Here is a tiny trained network, its code and every weight. The questions are about switching its units off for an input and a class, where a switched-off unit gives its printed mean instead of its output.

import numpy as np


def w(rows, s, z=0):
    codes = np.array(rows[::2]) - 128.0
    scale = np.full(codes.shape[1], s)
    scale[-1] = z or s
    return codes * scale


def f(y):
    return np.maximum(y, 0)


def log_softmax(a):
    a = a - a.max(-1, keepdims=True)
    return a - np.log(np.exp(a).sum(-1, keepdims=True))


def net(x, mask):
    res = np.array(x, float).reshape(1, 8) / 4 @ E
    y = f(res @ A[0][:, :-1].T + A[0][:, -1])
    res = res + np.where(mask, y, B[0][:, -1]) @ B[0][:, :-1]
    return log_softmax(res[-1] @ U[:, :-1].T + U[:, -1])


A, B = {}, {}
E = w([
[183,155,98,165,135],'x0',
[84,129,95,140,118],'x1',
[23,157,143,151,201],'x2',
[204,179,151,135,180],'x3',
[124,149,255,181,109],'x4',
[88,218,120,169,48],'x5',
[124,45,140,148,59],'x6',
[71,122,172,19,131],'x7',
],0.0064)
A[0] = w([
[161,243,184,134,102,202],'n0',
[106,117,255,169,184,234],'n1',
[101,131,240,174,175,223],'n2',
[171,120,65,174,78,168],'n3',
[55,76,95,78,147,247],'n4',
[223,51,113,113,210,248],'n5',
[110,55,177,100,141,202],'n6',
[92,148,55,112,202,204],'n7',
[31,113,127,62,114,206],'n8',
[175,105,84,193,69,156],'n9',
[57,75,121,89,100,197],'n10',
[216,70,72,125,228,218],'n11',
[43,175,101,113,187,158],'n12',
[42,124,44,75,208,206],'n13',
[149,209,193,163,69,239],'n14',
[153,172,129,133,3,232],'n15',
[158,181,211,106,121,211],'n16',
[151,96,200,169,184,209],'n17',
[141,93,162,210,80,175],'n18',
[225,161,66,61,151,253],'n19',
[161,133,105,202,72,140],'n20',
[104,68,145,113,49,156],'n21',
],0.0077,0.0033)
B[0] = w([
[133,65,171,212,203,203],'n0',
[105,67,63,84,241,230],'n1',
[84,59,58,104,248,221],'n2',
[192,116,91,207,32,202],'n3',
[93,173,152,49,60,221],'n4',
[225,209,123,65,163,255],'n5',
[117,114,113,23,140,198],'n6',
[110,238,101,167,105,213],'n7',
[34,142,171,61,95,218],'n8',
[202,107,43,201,2,203],'n9',
[66,122,181,18,54,203],'n10',
[236,238,118,89,137,251],'n11',
[29,195,73,161,141,204],'n12',
[77,226,117,111,81,235],'n13',
[118,38,147,222,178,210],'n14',
[162,27,157,183,94,218],'n15',
[162,69,164,146,214,195],'n16',
[141,120,48,74,208,200],'n17',
[113,82,63,137,101,191],'n18',
[223,205,237,165,138,246],'n19',
[187,68,32,229,62,187],'n20',
[129,39,184,58,35,193],'n21',
],0.0056,0.0067)
U = w([
[225,226,115,120,141,93],'0',
[185,101,254,151,148,123],'1',
[161,66,42,200,48,110],'2',
[143,100,88,56,186,58],'3',
[84,61,97,167,218,253],'4',
[13,220,94,112,113,126],'5',
[69,53,221,49,65,61],'6',
],0.0076,0.0022)

Each question gives the input, the list of numbers given to net, and the class t.
The units are the neurons (one row each of A and B). Each row of codes is followed by its name. A weight is (code - 128) times the scale printed after its matrix; where a second scale follows, it is the last column's (A, B and U).
mask holds one flag per neuron, in row order. A switched-off neuron (its flag False) gives its mean, the last column of its row in B, instead of its output. The means were averaged over made-up inputs and are rounded, as every weight is.
A unit's drop is (log p(t) with every unit on - log p(t) with that unit switched off) / (log p(t) with every unit on - log p(t) with every unit switched off).
The circuit of an input: a set's keep is (log p(t) with only the set's units on - log p(t) with every unit switched off) / (log p(t) with every unit on - log p(t) with every unit switched off). Starting from the 12 units with the biggest drops (on a tie, the unit counted first), units are removed one at a time, each time the one whose removal leaves the highest keep (on an exact tie, the one counted first), for as long as the keep stays at least 0.8.
units of the circuit, in order: the units of the circuit, biggest drop first
top k neurons: the k neurons with the biggest drops, biggest first
drop when u is switched off: that unit's drop, to one decimal
input [0,6,2,-7,8,6,3,-2], class 2: units of the circuit, in order : (n20 n15)
input [-8,7,2,-5,-4,6,4,6], class 6: units of the circuit, in order : (n21)
input [-2,1,4,-8,-5,-3,5,-5], class 6: units of the circuit, in order : (n10 n4)
input [5,-7,1,7,-2,8,3,3], class 4: units of the circuit, in order : (n14 n0)
input [8,1,8,5,-6,-1,-7,6], class 5: top 2 neurons : (n12 n13)
input [5,3,8,-2,7,3,7,-3], class 4: top 2 neurons : (n2 n1)
input [8,5,-2,-5,-6,-2,-5,2], class 0: top 2 neurons : (n19 n11)
input [-1,6,2,-2,5,4,1,-5], class 2: drop when n9 is switched off : 0.1
input [-4,-8,-8,0,2,8,-2,7], class 1: drop when n0 is switched off : 0.2
input [-8,4,1,0,-1,-6,7,-3], class 6: drop when n10 is switched off : 0.1
input [-5,-4,7,2,6,1,2,-3], class 4: drop when n6 is switched off : 0.0
